Here are made-up objects, facts about them, and rows of numbers that follow some of those facts. Name the object behind each unnamed row.

Some rows with their names:
F: [ -8   4 -18  17 -25  15   7  14  25   8   2 -19  28  -5  27  -1  -8  -7
  -9   3 -25  23]
BO: [  0  -3  20 -18  30  -1   1  -4  30  -7 -26  12  -7  21   8  -6   5  -8
  -6   3   4   8]
AQ: [ -9  27   5  37 -28  15  24   8  10 -15 -12  -3  19  -3   3 -22   7  -7
 -12   5 -48  17]
BL: [ -3  -9   8 -17 -18 -20  -3  55 -28   3   3   5   4 -14 -12  -8  -1  31
  -7  21 -18 -14]
AA: [-25  10  14  28 -43   0  29  52  -6  -1  -2   5  25 -25  18 -14   6  20
   5  35 -56  18]
U: [ -7 -21 -28   5 -43 -27 -19   3 -23  57  -6  10   7 -35  33  23 -16  20
  16  42   1   7]
BN: [  1 -42 -13  12  14  21  11 -21 -22  -5   6  33 -18   8   7 -14   6 -29
  21  17   9 -12]
AF: [  0 -22   0  -8  16  23  -8 -14  25   4  11 -13   2  23   3   4  -9  10
  -8  -4   0  10]
Q: [ 19  22   2   2 -13   8   2   8  -4   2 -17   6   9   2 -31 -12  -6  -8
 -43  -4 -24 -27]
AD: [ 12  50 -22  46 -32 -12 -15  -7  -6  19 -48  -2  33 -30 -30  15   9 -25
 -17 -40 -26 -11]
AU: [ 47  16 -23  -6 -29   7  -6 -28  -2  22 -15 -26   6 -12  -3  -4 -34 -31
 -40  -3   0 -34]
J: [ 15  16   0 -35 -18 -41  14   2  16   4 -23  -2  44   5 -16  25  20 -18
  -1  -5  25  -3]
BT: [ -5 -19  -1 -21 -16 -19  -1 -26  19   9  17 -24  37  24 -13  34  12   6
  25  -1  24  11]
BF: [ -3 -33  -7 -27 -21  -3  -6  55  -7  24  11 -11  10 -10  25   3 -15  32
  -4  22 -10   6]
P: [ 10   6   3  -1 -32 -16  14  21 -26   2   9   5 -16 -25   1 -11  -7  20
   9  41 -25  -1]
BV: [ 26  24  -1 -25  -4  -1   8  -3  12   8 -39   2  29 -11 -14  -5 -18 -45
 -46  -7  -1 -29]
BZ: [-10  -6 -15  11 -26  10   7  23  12  11   3 -16  27  -8  30   1 -10   8
  -8  14 -26  22]
BC: [ 33   5  25 -23  19  43   1 -18 -20   3  30   3 -21  -2   2   4  13 -13
  37   7  -5   2]
W: [ 17   1 -17 -23   1  27  -8   7  11  11  25 -13   7 -12  -7   5 -14   6
 -17  -6  -9  -1]
AY: [  6 -13 -21 -16  -2   5 -15  17   4  16   8 -13   8   0   5   0 -12   8
 -15  -5  -2  -3]
BM: [-18 -10  27 -13  43   3  15  -5  16  -4   0  -5   3  -8   9  -8 -10 -10
   7  -1   2   0]
Y: [-16  -9   1  16 -11  22 -18 -16  14  -7  12  -4 -20  25  21  13 -21  -8
   9   2  37 -15]
R: [  1 -24  -7  15  -9  15   3 -23   9 -15   7 -15 -21  16  22   6 -25  11
   5  -3  38 -11]
AM: [-10 -20   0  -1  12  11  -7 -18  21   9   8 -17   2  18   1   5 -13  10
   5  -6   2   5]
S: [ 20 -13  -8 -13  14  14  -5  33 -20  18   3   8   5   5  -2  -3  26  -4
  -4 -12   9  -8]
AV: [-17  14  25  -9  25   4  11 -10  25   2   4   8 -33   7  13  -1  -2 -22
   7  14  25 -15]
E: [  0   3   6  -6   4 -11  -7  18 -18   0  -1   0   4   1 -21  -7   3  16
 -10   2 -12 -11]

There are 4 kinds of fact about the objects: ε, ω, μ, η.
ε: refers to; ω: uses; μ: points at; η: belongs to class
BV ε AT; J ε BT; AI ε AD; AL ε AK
U ε AI; AB ε AV; AK ε L; BE ε B
A ε BR; BS ε BW; H ε AE; BA ε BS
K ε BV; L ε BE; AG ε BC; AZ ε BA
BT ε M; AF ε BN; AX ε Q; BN ε BI
D ε AG; M ε AZ; AV ε BK; BI ε BM
AD ε A; BO ε AQ; BK ε T; AQ ε AB
BW ε U; Q ε AF; B ε W; AE ε D
AI ω N; AI ω Y; AL ω R; BP ω BN
BP ω AJ; U ω BN; I ω N; V ω N
R ω N; R ω Y; BB ω N; BB ω AJ
P ω AH; AU ω AH; AU ω AR; AU ω O
A ω O; AH ω BN; L ω N; AG ω C
AG ω R; AZ ω N; AZ ω Y; BR ω N
BC ω W; BX ω AG; BX ω O; AX ω N
AX ω AJ; BN ω N; G ω BN; Y ω N
Y ω AJ; AV ω AJ; AP ω X; AP ω N
BK ω N; BW ω BC; BQ ω U; BQ ω Y
BG ω P; BV μ AD; AN μ AZ; J μ AU
AI μ F; AI μ BK; U μ AA; I μ AZ
V μ AO; V μ BK; AA μ CA; BB μ AZ
BB μ AA; BL μ BK; BL μ AA; P μ AA
AU μ AD; AK μ AZ; AR μ BC; AR μ BL
AY μ AX; E μ AV; E μ BK; AH μ AD
AH μ U; AC μ CA; AC μ AZ; AC μ D
K μ AT; S μ AN; S μ BK; S μ AR
AO μ BI; AO μ CA; BY μ BF; AZ μ CA
BU μ AM; BU μ AQ; BZ μ CA; BZ μ AA
AX μ BF; D μ BM; D μ AA; M μ AW
AS μ BA; Z μ V; W μ M; BD μ AZ
BF μ AA; AD μ AW; AD μ CA; AD μ AZ
F μ CA; F μ D; AQ μ CA; Q μ AD
BH μ AZ; BG μ BV; BV η 546; AN η 388
J η 546; AI η 841; O η 546; AL η 546
BP η 49; U η 49; I η 841; V η 388
AB η 841; X η 841; R η 49; AA η 841
BB η 841; BL η 841; P η 841; AU η 49
AK η 841; AJ η 841; AR η 841; BE η 841
A η 841; BS η 388; AY η 49; T η 546
E η 841; H η 841; BA η 49; AH η 546
AC η 49; K η 388; L η 49; S η 388
AO η 841; AG η 841; BY η 546; AZ η 546
BT η 49; AW η 49; AF η 49; BR η 388
BU η 546; BZ η 49; BC η 388; BX η 388
AX η 841; BN η 388; D η 49; G η 546
M η 49; Y η 49; CA η 841; AV η 546
AS η 841; AP η 49; Z η 49; W η 49
BD η 546; BM η 546; C η 841; AT η 49
BF η 49; AM η 49; BI η 841; AD η 841
BO η 546; N η 49; F η 49; BK η 841
AQ η 841; BW η 841; Q η 841; B η 546
BH η 841; BQ η 841; AE η 546; BG η 546

Rows to name:
A row may be one of the objects named above.
[ 44  14 -30  -6 -31   8  -4 -28  -4  29 -17 -31  13  -8  -9  -6 -34 -29
 -40   6   5 -29] -> AU
[  4  -7  25  19   2  -7  23 -23  -8 -12   1 -23 -33   3  -7 -19   1  30
  -3  -4  12 -19] -> AG
[ 27 -18 -13 -10 -14  22  -2  23 -41 -11   1  22 -10 -10  12   0   6 -14
  10   5  20 -19] -> V
[ 17 -15  -9 -15   8  12  -5  26 -23  15   1   9   5   2   2  -6  26   1
  -7 -15   6  -5] -> S
[  6  -3  30  22   4  -4  24 -21  -3 -15   2 -18 -33   4  -6 -21   1  28
  -4   0   9 -17] -> AG
[ 28  22   1 -23   0  -3   3   0   2  10 -42  -1  26 -15 -13  -4 -16 -43
 -50 -10   5 -25] -> BV
[ -5 -15  11  -4   4   2  -5  -6 -21 -36  16  18 -23   1 -13  -8 -21  11
   9   9  12 -20] -> BK
[-10  30   0  39 -29   7  23  12  15 -14 -15  -4  19  -8   3 -22   7  -2
 -11   8 -51  15] -> AQ
[ 28  18   3 -23   1  -9  10  -3  10   6 -15   2 -15 -25   9  -3 -12 -21
 -12   9  10 -11] -> BG
[  2  14   3  23 -31 -20 -28   1 -37  -5 -17  16  -4 -28 -11  25  -3  17
  20  -4  15 -16] -> AI
[  0  54 -48  24 -35 -33  30   3   2 -32   7  19   8 -25  33  13  19 -30
  18 -35  40  60] -> AZ
[  6 -24   2  23  -3  18 -18 -20 -18   1 -14  17  -7 -24   6  30  16  -9
  56 -18  23 -21] -> BR
[ 32   5  25 -26  17  45   2 -22 -15   7  26   0 -26  -1   0   6   8 -19
  34   7  -2   0] -> BC
[ 11   0 -18 -21 -35 -27  -6  -7  -3  21   8 -23  46  10 -10  29  -1  -8
  -5 -11  20  -1] -> M
[  9  -2  19  -6  22 -14  14 -14  15 -11 -27 -10 -31  15  27 -18  -6  -4
   7   7  19   2] -> AL
[ 19   7 -24 -19   3 -23  21 -19   1  22 -21  18  -8 -34   4  -7 -15 -34
 -20  29   6 -20] -> AH
[  5  21 -34  20 -15 -13  -4  11 -25 -40  16  21 -24 -11 -13 -14   0  -5
   3 -25   4   8] -> I
[-11  27 -22  15 -30 -10  -2  34 -26 -20  18  20 -29 -11  -2  -8   8  -2
   4   7   4  -4] -> BB
[ -9 -30  -6   3   4  21 -18 -10   7 -24   7   1   6  21   7  13 -25  -4
   5  -3  13   3] -> N
[-32  23  26  10  13   2  -6   4   2   8  13   3 -11  25 -20  -2  11  -1
  -3   2  -4 -18] -> AJ
[  3 -42 -18  12  15  21  15 -28 -25  -7   3  33 -20   9   8 -10   6 -29
  18  17  11 -13] -> BN
[ 10   7  -2 -10 -32  -5 -16  39 -18 -15   7  32 -28   5 -12  -3  -7  14
 -18  28   1 -28] -> AX
[ 11   2  24  -5  22 -12  17 -15  12 -13 -33  -3 -27   9  25 -16  -5 -12
   8   9  18  -2] -> AL
[  1   2   8 -29  12 -13   4  29   5   1  -8  13   6 -16  10   2  -4   2
  -9   4   9   3] -> BY
[ -6  51 -48  19 -38 -30  27   2   4 -33  10  21  12 -22  31  11  26 -30
  15 -34  39  62] -> AZ
[-12  23   4  25 -20   0  13  13  -1  -6 -11  -3  20  -8  -7 -15   2  -3
  -8   4 -37   9] -> AO
[ 18  -6  -5  -7   6  16   8  19 -15  15  -9   6   6  15   7  -5  25  -8
  -4  -3  -4  -2] -> K
[ -6 -11   4  -7  25 -17  17 -27  17   6  -8  26 -22  -8   9   0  -6 -17
   8  21  12  -4] -> G
[ 19 -13 -16 -17  13  15   4  28 -24  16   4   6   5   1   1  -2  26  -2
  -8  -9   4  -9] -> S
[  8   0 -18 -22 -33 -25  -6  -9  -3  19   7 -22  43  10  -6  24   1  -8
  -4 -10  22   3] -> M
[ -4   3  15  18   1  -3   5 -25  -9  -9   9   0 -24   7 -15 -10   1  10
   5   6   5 -17] -> BQ
[  5  -6  25   7  12   4  -8 -26 -25  28  -4  14  32  14   5  23  30   4
  18  -4  19  19] -> BS
[-28  19  18  49 -10  14  25 -17  20 -12  -3  -3  19   7   0 -12  15  -5
   7   7 -45  19] -> CA
[  5  30 -27 -16  21 -20   5  28  14  -7  -7  10  -7 -15   6 -10  21  -8
 -18 -32   9  32] -> BD
[  1   5  20  27  -6 -19 -15 -35  -7   9 -21  -9 -20 -26 -18  24  12  21
  41 -15   2 -16] -> A
[  9  24  31  13  -4 -14 -22 -42 -26   5   1  -1  -3  -4 -15  22   4  17
  29   4   6  12] -> BW
[-13  -8 -10   7   2   4 -10 -29  17  24  17  -5 -26  20  12   4 -13  -7
   4  20   8  -3] -> BP
[ 16 -15  -9 -15  13  12  -2  32 -25  20   4   4   7   2   4  -5  26   1
  -5  -7   1  -7] -> S
[  7  25 -32 -15  18 -19   6  20   9 -14  -6  13  -4 -16   4  -9  13 -14
 -13 -32  12  28] -> BD
[ 20 -14  15   7   6  20  20 -23 -17   9   0  -4 -18  10  12 -11  21   2
  17   0  16  -8] -> BX
[ 20  14 -48  -4  12   3   2  32 -19  -2  17  13 -14  -1   2 -13  47 -13
 -10 -52  16  29] -> AN
[  1   9  10 -17  12  -9   8  12   9  -3 -20   9   9 -12   9  -2  -3  -9
 -10  -5  -4   6] -> BU
[-10  -9  11  -7   1 -14 -21 -33  -3  20   7 -11  31  22  -2  31  -3  13
  13  -6  23  22] -> BA
[ -2  13 -36  11 -18   8  -1  19  17   6  14 -11  10   1  23  -3   4   2
  -9 -17 -16  28] -> AC
[-21  12   8  22 -47   0  25  48  -3   0  -5   6  27 -30  17 -14   7  22
   5  35 -51  20] -> AA
[ -9 -18 -10  -8 -18  11   1  38   6  15   7 -15  14  -8  25  -3 -17  14
  -7  22 -17  11] -> D

The same objects again, as new rows of numbers:
Known rows:
T: [ 25 -20  -8   0 -14  -2  -3   4   0 -27   2  33   1 -23  -5 -20  -4   5
   3   6 -14  -2   2   1]
AX: [ 14 -28 -11  10  -1  -3  16  18   5  -3 -10  15  18 -23  10 -13  -2  24
   9   0  14 -10  -6 -14]
Y: [  1 -31  -7  -1 -18   1  17   6 -13  -9   4  22  11 -26  15 -25  -4  -9
  19   7 -13 -30  -3 -13]
O: [ 23 -23 -12  -5 -10   1   4   5 -11 -34  -5  37   2 -21  -3 -21  -6   6
   3  -5  -6  -1  -2   0]
BL: [ 14 -24 -19  -7  -7  -5  10  15   8 -12 -12  20  10 -18   3  -6  -1  18
  -5  -8 -14   2   9  -7]
B: [ 29 -21  -9   2 -12  -1   2   6  -7 -30  -5  31   2 -23  -8 -20  -8  11
   4   3 -10  -4   4  -1]
AD: [ 10 -32  -9  -6   8  -3  -5  22 -22   6 -14  25  11 -12  -4 -27  11  24
   0 -15 -19  -4  10  20]
BG: [ 22 -28  -6  -8   5  -3  16  13  -4 -15 -10  30   8 -13  -1 -20 -13  -4
   9   6 -15   2   2  11]
AE: [ 29 -20  -7   2 -12   0   3  -1  -7 -32  -5  34   5 -18   1 -19  -5   7
   4  -3  -4  -5   4  -3]
F: [ -1 -22 -13  -6  -1  -3   1  -4  -9 -12  -7   5  10 -16   9 -13  -1 -22
  10  -9 -28  -9  -1 -20]
AN: [ 21 -31  -9  -2   1  -4   6  15  -1  -3 -12  22   7 -16   1  -9  -2  16
   0  -5 -16   6  10   4]
Q: [ 24 -35  -6   1   5  -3   8  11 -18 -16 -18  19   5 -15   1 -12  -6  18
   9  -6 -19   6  13   5]
AM: [  7 -28 -13  -1  -5   0  -4  -2 -11  -8  -2  11   2 -23   3 -21   0 -27
  13 -16 -23 -13  -1 -16]
BZ: [ -2 -22 -12  -3   0  -6   3  -2 -10 -21  -7   5  15 -15  10 -15  -2 -14
  13  -8 -30  -1  -6 -17]
BN: [ 25 -21  -4  11 -14   4  22  26   2 -12  -6  26  15 -28 -11 -13   0 -22
  11  10   0  -8   5  17]
N: [  9 -23  -1   4 -22   4  10   3 -17 -25   0   9  11 -25   7 -23   1 -24
  13  -7 -25 -21   1  -8]
AA: [ 21 -32 -22   1   4   1  -8  17  -6   4  -8  12   6 -24   1 -11   5  14
  -7 -11  -4   1  -3  -8]
BV: [ 29 -31  -6  -1  10  -4   2   9 -13 -17 -10  16   3 -15  -1 -23  -8   4
   4  -2 -19  -5   8   3]
A: [  0 -23 -17  -5 -18  -3   7  20 -17  -3 -19  45   8 -17 -21 -29   3  14
  10 -10  -6  -8  -5  21]
AH: [ 16 -15  -9  -3  16  -3  19  11   1 -10  -6  25  14 -12 -10 -16  -9 -31
  11  10  -9  12   1  14]
AQ: [ 19 -32 -12   1   5  -1   1  12   1  -5 -15  14   7 -18   4  -7  -4  19
   4 -10 -11   6   7  -2]
AT: [  8 -24  -9  -1 -18   3  -4  -6  -8 -17   5  26  -2 -24   9 -20   1 -26
  16  -7 -21 -14  -2  -9]
BW: [  3 -23 -13 -10 -12  -5  20  27 -21  -8   0  41   5 -20  -6 -21  -1  11
   6 -16   0  -4  -1  15]
M: [  2 -24  -7  -3  -4  -8  11   0 -28   1  -7  18  -4 -16  23 -26  -7 -38
   9 -22 -33 -21   5  14]
AO: [ 18 -27 -14  -2  -2  -6   6  12  -8  -7 -17  15   9 -17  -5  -8  -1  15
   0  -4 -13   1   8  -3]
W: [ 13 -35  -3  -7  -5   0   3  -5 -25 -19   0  22   3 -13  12 -17  -3 -29
  18   6 -36  -6   5  -5]
AF: [ 10 -25  -9  -3 -15   5   4  -8 -15 -26  -3  29   4 -21  12 -19   2 -28
  17  -5 -21  -7   1 -14]

Name these rows:
Some rows may be objects named above.
[  8 -24   1   3 -22   5   9   5 -12 -24   0   9  10 -26   5 -23   1 -30
  14 -10 -22 -23   0  -6] -> N
[ 20 -32  -8  -7   4  -1  13  14  -1 -15 -11  26   6 -13  -3 -24 -13   0
  11   4 -14  -1  -1  12] -> BG
[ 13 -24 -20   2   2  -6  14  20  -1  -2 -14  24  14 -11  -7  -8  -5  -6
   5   0   0   8 -11  -1] -> P
[ 17 -19 -14   1   1  -5   1   9  -1 -29  -6  23  12 -20   9 -19  -3  19
  -1   1 -11   8  -8  -6] -> BY
[ 12 -28  -6   2   2  -9  23  23  -1   3  -9  13  21 -14   7 -13  -3  18
   7  10  -4  -4   2  -3] -> BB
[ 18 -17  -9  -2   2  -8  17   6 -19 -11 -18  25   2 -10  31 -28  -7  -2
  -5 -10 -17  -7   4  24] -> J
[ 10 -24  -3   2 -23   5   7   6 -14 -20   0  10  10 -25   7 -22   1 -25
  13  -8 -23 -21   3  -7] -> N
[ -2 -20 -13  -2  -8  -1  20  -3 -15 -10   5  35   7 -24   5 -20   1 -38
  20   9 -11 -14   2  -9] -> BP
[ 23 -34 -25  -7 -14  -3  15  21   5   1  -8  34   4 -16 -17  -7  -2   5
   0   0  -1 -12   1  -5] -> BC
[ 21 -33  -4   5  -5  -2  19  30  -9  -8 -16   4  18 -17  -5 -16  -5   2
   6   4 -13  -7   1   7] -> I
[  9 -39  -8  -8   2   1  10   4 -15   0  -3  20   4 -10   4 -20  -7 -44
  20  -3 -23 -10  -2  -5] -> AU
[ 22 -28 -22  -9  -5  -4  20   0  16  -5   3  32   4 -21  -6 -18  -5  15
   1  13   3 -24  16 -14] -> AV
[ -3 -12 -12  -3 -17  -6  11  -6 -22  -8  -5  26  -2 -21  31 -25   2 -36
   5 -15 -24 -19  -6   5] -> BT
[  9 -25  -9  -1 -20  -1  10  35 -13   1  -9  37  18 -20 -15 -30  14  14
   4   1  -5 -18  -1  25] -> BR
[ 25 -29  -9  -3 -12   3  17   5  -2 -26  -9  34   6 -18  -2 -23 -11   7
  12  -4   7  -9  -4  -3] -> AL
[ 14 -15 -13   3   3  -3   1  10  -4 -31  -7  21  13 -18   9 -19  -3  13
  -3   0  -8   5 -11  -6] -> BY
[  6 -33  -7  -4 -24   2  16   7 -13  -9   0  18   9 -22  -1 -25  -7 -28
  19   0 -17 -29 -10  -7] -> R
[ -5 -12 -10  -6 -18  -2   7   5 -32 -14  11  28  -2 -25  16 -24   1 -31
   8 -27 -16 -17  -6  -1] -> BA
[ 20 -28 -12  -5 -16   0  28  29  11  -6 -11  12  16 -19  -3  -8   1   7
  -3   1 -10 -13  10   6] -> V
[ 23 -41 -18   3  11   1  -5  18  -7   8  -8  10  -1 -25  -1 -14   4   3
  -5 -15  -5  -6   2  -4] -> CA
[ 17 -28 -11   0 -14  -4  19  18 -10 -13 -13  33   4 -24 -10 -18  -3   7
  12   1  -1  -4  -1   4] -> BQ
[ 15 -27 -11  10  -3  -3  16  19   4   0 -10  16  19 -22   8 -14  -2  24
  11  -1  12  -7  -8 -10] -> AX
[ 16 -23 -15 -13 -11  -5  19  12  -4 -26 -15  23  14 -12   3  -5   1  21
  -5   1 -16   4  14  -3] -> S
[ -3 -22 -17 -16 -13  -6  26  33  -6   1  -7  21  24 -13 -10 -23   8  26
  -4  -4 -13 -14   2  10] -> AI
[  9 -16 -11  -1 -15 -10  12  24 -26 -17  -5  36   2 -25  -2 -16  -2  18
   2 -25  -5  -4   6  15] -> BS
[ 27 -39 -22  -7 -12   5  21  25  10   2  -6   8   9 -25 -15 -12   4  -5
 -12   2  -3 -25   8  -8] -> BK
[ -2 -23 -19  -7 -18  -3   6  20 -14  -3 -16  44  11 -17 -22 -28   5  16
   9 -11  -3 -11  -5  18] -> A
[ 13 -26 -18  -1   3  -6  14  16  -2  -2 -14  23  14 -11  -9  -8  -3 -10
   4  -1  -1   7  -9   1] -> P
[ 23 -24 -22  -9  -6  -5  18   1  15  -3   3  32   4 -21  -8 -19  -6  10
   2  10   1 -25  16 -12] -> AV
[-14 -12 -18 -11  12  -2  13   8 -18   9   7  19  19 -18  -5 -21   8 -50
  11 -15 -13  -3  -9   1] -> U
[ 11 -24 -19   1   3  -5  16  19  -3  -4 -14  21  13 -11  -8  -7  -5 -13
   6   2   0   9  -9   1] -> P
[ 16 -24  -8   7 -11  -9  10   8 -10  -8  -3  39   3 -23   5 -16   2  28
  11   1   2 -10  15  -1] -> AJ
[ 18 -31 -14  -2   7  -6  14  31  -1  16   3   6   3 -22  10 -29 -12  -9
  -5 -16  -7 -24  -6  19] -> AZ
[ 22 -34  -4   1   0  -2  21  31 -10  -8 -14   8  19 -15  -3 -16  -7   5
   7   3 -14  -7   2   7] -> I
[ 22 -14  -9   1  -3   1  15   5   3 -19   0  37   8 -24  -8 -20  -6 -20
  10   6   1  -4   3  11] -> G

